Below is a small trained network, with its code and all its weights. Each question gives an input and a target symbol and asks what happens when units are switched off, that is, made to give their printed mean instead of their output.

import numpy as np


def w(rows, s, z=0):
    codes = np.array(rows[::2]) - 128.0
    scale = np.full(codes.shape[1], s)
    scale[-1] = z or s
    return codes * scale


def norm(h):
    return h / np.sqrt((h * h).mean(-1, keepdims=True) + 1e-5)


def f(y):
    return np.maximum(y, 0)


def softmax(a):
    e = np.exp(a - a.max(-1, keepdims=True))
    return e / e.sum(-1, keepdims=True)


def log_softmax(a):
    a = a - a.max(-1, keepdims=True)
    return a - np.log(np.exp(a).sum(-1, keepdims=True))


def net(x, mask):
    ids = ['ΔΨαγεζηθμπστφω'.index(c) for c in x.split()]
    T = len(ids)
    res = E[ids] + P[:T]
    u = 0
    for l in range(2):
        q, k, v = (norm(res) @ M[l].T for M in (Q, K, V))
        z = softmax(np.where(np.tri(T) > 0, q @ k.T / 4**0.5, -1e9)) @ v
        res = res + np.where(mask[u], z, O[l][:, -1]) @ O[l][:, :-1]
        u += 1
        y = f(norm(res) @ A[l][:, :-1].T + A[l][:, -1])
        res = res + np.where(mask[u : u + 4], y, B[l][:, -1]) @ B[l][:, :-1]
        u += 4
    return log_softmax(norm(res)[-1] @ U[:, :-1].T + U[:, -1])


Q, K, V, O, A, B = {}, {}, {}, {}, {}, {}
E = w([
[107,9,122,82,143,169,151,124],'Δ',
[148,120,97,143,97,129,117,186],'Ψ',
[172,114,135,122,60,153,81,176],'α',
[120,252,148,136,44,110,181,118],'γ',
[140,178,163,147,96,180,81,145],'ε',
[147,123,130,139,110,140,66,166],'ζ',
[197,133,199,223,115,88,81,68],'η',
[206,61,156,92,60,120,206,115],'θ',
[131,107,90,133,69,164,109,184],'μ',
[144,183,245,83,181,176,85,82],'π',
[125,191,118,163,114,207,122,174],'σ',
[20,154,116,214,153,54,107,130],'τ',
[141,163,142,197,140,219,114,168],'φ',
[202,158,42,140,116,84,81,99],'ω',
],0.012)
P = w([
[188,75,164,149,3,207,75,205],'0',
[135,133,72,120,180,143,132,237],'1',
[144,79,188,145,17,167,86,159],'2',
[114,141,84,115,193,122,139,201],'3',
[125,80,187,140,30,143,94,130],'4',
[94,144,86,116,196,105,147,173],'5',
[108,78,187,133,37,116,102,106],'6',
[78,142,87,112,199,90,154,145],'7',
[91,83,187,123,39,92,107,84],'8',
[60,152,79,109,205,69,164,113],'9',
[62,105,191,123,53,74,118,51],'10',
[97,144,78,109,194,112,149,174],'11',
],0.0067)
Q[0] = w([
[110,112,173,94,183,99,154,180],'0.h0',
[165,178,96,75,179,149,133,195],'0.h0',
[194,190,48,1,248,101,145,172],'0.h0',
[163,178,88,102,220,103,171,112],'0.h0',
],0.0096)
K[0] = w([
[123,118,141,135,147,135,150,179],'0.h0',
[144,132,112,134,132,163,97,203],'0.h0',
[151,125,137,139,112,158,87,248],'0.h0',
[145,136,139,159,114,153,119,185],'0.h0',
],0.017)
V[0] = w([
[136,152,145,124,107,151,132,118],'0.h0',
[89,140,133,105,133,134,84,142],'0.h0',
[165,139,92,95,149,140,146,54],'0.h0',
[173,173,2,135,129,132,69,74],'0.h0',
],0.0049)
O[0] = w([
[113,173,218,171,139,172,88,117,137],'0.h0',
[171,148,167,51,180,96,86,119,147],'0.h0',
[117,10,95,194,245,98,119,135,4],'0.h0',
[163,165,25,181,148,125,126,3,125],'0.h0',
],0.0036,0.0031)
A[0] = w([
[133,129,64,132,71,87,243,213,2],'0.n0',
[214,31,158,167,49,125,67,14,142],'0.n1',
[82,173,19,78,136,3,8,226,151],'0.n2',
[181,229,143,204,113,112,12,87,103],'0.n3',
],0.0045,0.0042)
B[0] = w([
[115,14,253,210,213,207,173,162,147],'0.n0',
[67,216,75,218,187,208,201,57,226],'0.n1',
[166,205,137,142,124,233,107,243,253],'0.n2',
[165,4,9,124,130,108,133,215,233],'0.n3',
],0.0058,0.0052)
Q[1] = w([
[65,72,185,190,77,129,129,91],'1.h0',
[98,141,56,160,73,168,131,89],'1.h0',
[106,98,195,144,49,64,48,132],'1.h0',
[224,155,78,35,249,55,180,173],'1.h0',
],0.013)
K[1] = w([
[81,117,166,132,124,71,169,64],'1.h0',
[98,146,85,133,153,91,163,104],'1.h0',
[111,87,180,114,120,3,117,111],'1.h0',
[204,111,93,124,89,199,89,189],'1.h0',
],0.014)
V[1] = w([
[116,76,99,65,104,194,188,143],'1.h0',
[238,93,116,199,88,126,194,163],'1.h0',
[92,2,71,128,176,111,70,152],'1.h0',
[48,148,81,167,94,133,81,176],'1.h0',
],0.0069)
O[1] = w([
[73,130,33,38,173,195,214,82,155],'1.h0',
[79,201,150,110,221,3,164,16,253],'1.h0',
[25,59,220,205,102,205,152,130,81],'1.h0',
[101,25,176,103,189,6,188,160,250],'1.h0',
],0.0055)
A[1] = w([
[88,163,130,51,134,151,87,212,45],'1.n0',
[239,53,239,118,117,166,183,14,130],'1.n1',
[144,151,112,67,1,119,119,91,4],'1.n2',
[5,169,46,108,208,122,21,205,87],'1.n3',
],0.0069,0.0028)
B[1] = w([
[17,112,92,130,134,93,83,68,201],'1.n0',
[107,139,188,182,2,154,58,220,169],'1.n1',
[222,104,190,130,208,150,135,131,144],'1.n2',
[205,109,183,151,71,160,142,72,255],'1.n3',
],0.0091,0.0062)
U = w([
[36,77,120,122,106,218,168,116,154],'Δ',
[53,212,70,92,101,76,195,194,162],'Ψ',
[230,53,198,142,182,179,186,98,67],'α',
[248,142,97,90,95,54,147,150,141],'γ',
[96,138,187,75,219,125,64,94,182],'ε',
[157,18,153,112,64,117,110,20,82],'ζ',
[81,222,192,242,110,98,88,101,1],'η',
[137,231,129,109,46,191,189,53,49],'θ',
[121,24,100,43,157,114,169,119,231],'μ',
[163,149,151,127,103,202,40,162,144],'π',
[47,145,75,64,50,81,88,97,163],'σ',
[139,43,152,130,47,68,180,218,170],'τ',
[118,176,136,155,211,174,174,223,112],'φ',
[89,73,21,198,191,101,139,97,179],'ω',
],0.013,0.0064)

Each question gives the input, a string of symbols that net reads in full, and the target symbol t.
The units are the heads (4 rows each of Q, K, V and O) and the neurons (one row each of A and B). Each row of codes is followed by its name. A weight is (code - 128) times the scale printed after its matrix; where a second scale follows, it is the last column's (O, A, B and U).
mask holds one flag per unit, layer by layer, with each layer's heads first. A switched-off unit (its flag False) gives its mean, the last column of its rows in O or B, instead of its output. The means were averaged over made-up inputs and are rounded, as every weight is.
A unit's drop is (log p(t) with every unit on - log p(t) with that unit switched off) / (log p(t) with every unit on - log p(t) with every unit switched off).
The circuit of an input: a set's keep is (log p(t) with only the set's units on - log p(t) with every unit switched off) / (log p(t) with every unit on - log p(t) with every unit switched off). Starting from all 10 units, units are removed one at a time, each time the one whose removal leaves the highest keep (on an exact tie, the one counted first), for as long as the keep stays at least 0.8.
units of the circuit, in order: the units of the circuit, biggest drop first
most important unit: the unit with the biggest drop
top k neurons: the k neurons with the biggest drops, biggest first
top k neurons in layer l: the k neurons of layer l with the biggest drops, biggest first
input τ σ θ Ψ, target φ: units of the circuit, in order	(0.n2 0.n0)
input α φ φ π ω τ ζ Ψ σ, target τ: units of the circuit, in order	(1.h0)
input σ ζ η φ γ π τ Ψ θ, target θ: top 2 neurons in layer 0	(0.n2 0.n1)
input φ ζ π θ φ, target θ: top 2 neurons	(0.n3 0.n2)
input θ γ σ α, target σ: top 2 neurons	(1.n0 0.n1)
input τ ζ σ τ τ ζ η Δ ε Ψ ζ, target Δ: units of the circuit, in order	(0.n3 1.h0 0.n2)
input Δ π ζ θ μ, target θ: units of the circuit, in order	(1.h0 0.n2)
input η τ ζ η φ, target η: units of the circuit, in order	(0.n2 1.h0)
input α θ θ γ θ, target θ: top 3 neurons in layer 0	(0.n1 0.n2 0.n3)
input μ σ φ, target φ: top 3 neurons	(1.n3 1.n0 1.n1)
input θ Ψ γ ζ ζ Ψ, target φ: top 2 neurons	(0.n0 0.n2)
input τ η γ ω ζ, target ω: units of the circuit, in order	(0.h0 0.n1)
input θ ζ π θ θ τ π, target π: units of the circuit, in order	(1.h0 0.n2)
input ε θ π Δ π ε Δ σ ε ω, target γ: most important unit	1.n3
input ω π η τ μ γ Ψ, target γ: units of the circuit, in order	(0.n2 1.h0)
input σ σ σ, target σ: top 2 neurons	(1.n0 0.n1)
input Ψ τ ζ η, target ω: units of the circuit, in order	(0.n3 1.n3)
input φ α ζ, target ζ: top 2 neurons	(1.n3 0.n1)
input η ζ τ π α τ π Ψ φ ζ ε, target π: units of the circuit, in order	(1.h0 0.n2)
input φ ω α τ μ ζ ε ζ γ, target γ: most important unit	0.n2
input ζ γ π ε τ η ζ η π ζ σ, target π: top 2 neurons in layer 0	(0.n2 0.n3)
input α τ τ γ ε θ ω τ Ψ σ, target θ: top 3 neurons	(1.n3 1.n0 0.n3)
input τ Ψ π ζ Δ ω Ψ μ, target Δ: top 4 neurons	(1.n0 0.n0 0.n2 1.n3)
input γ τ γ α Ψ, target γ: units of the circuit, in order	(1.h0 0.n2)
input τ φ Δ θ τ ε γ Ψ φ Δ η ε, target ζ: top 2 neurons	(1.n3 1.n0)
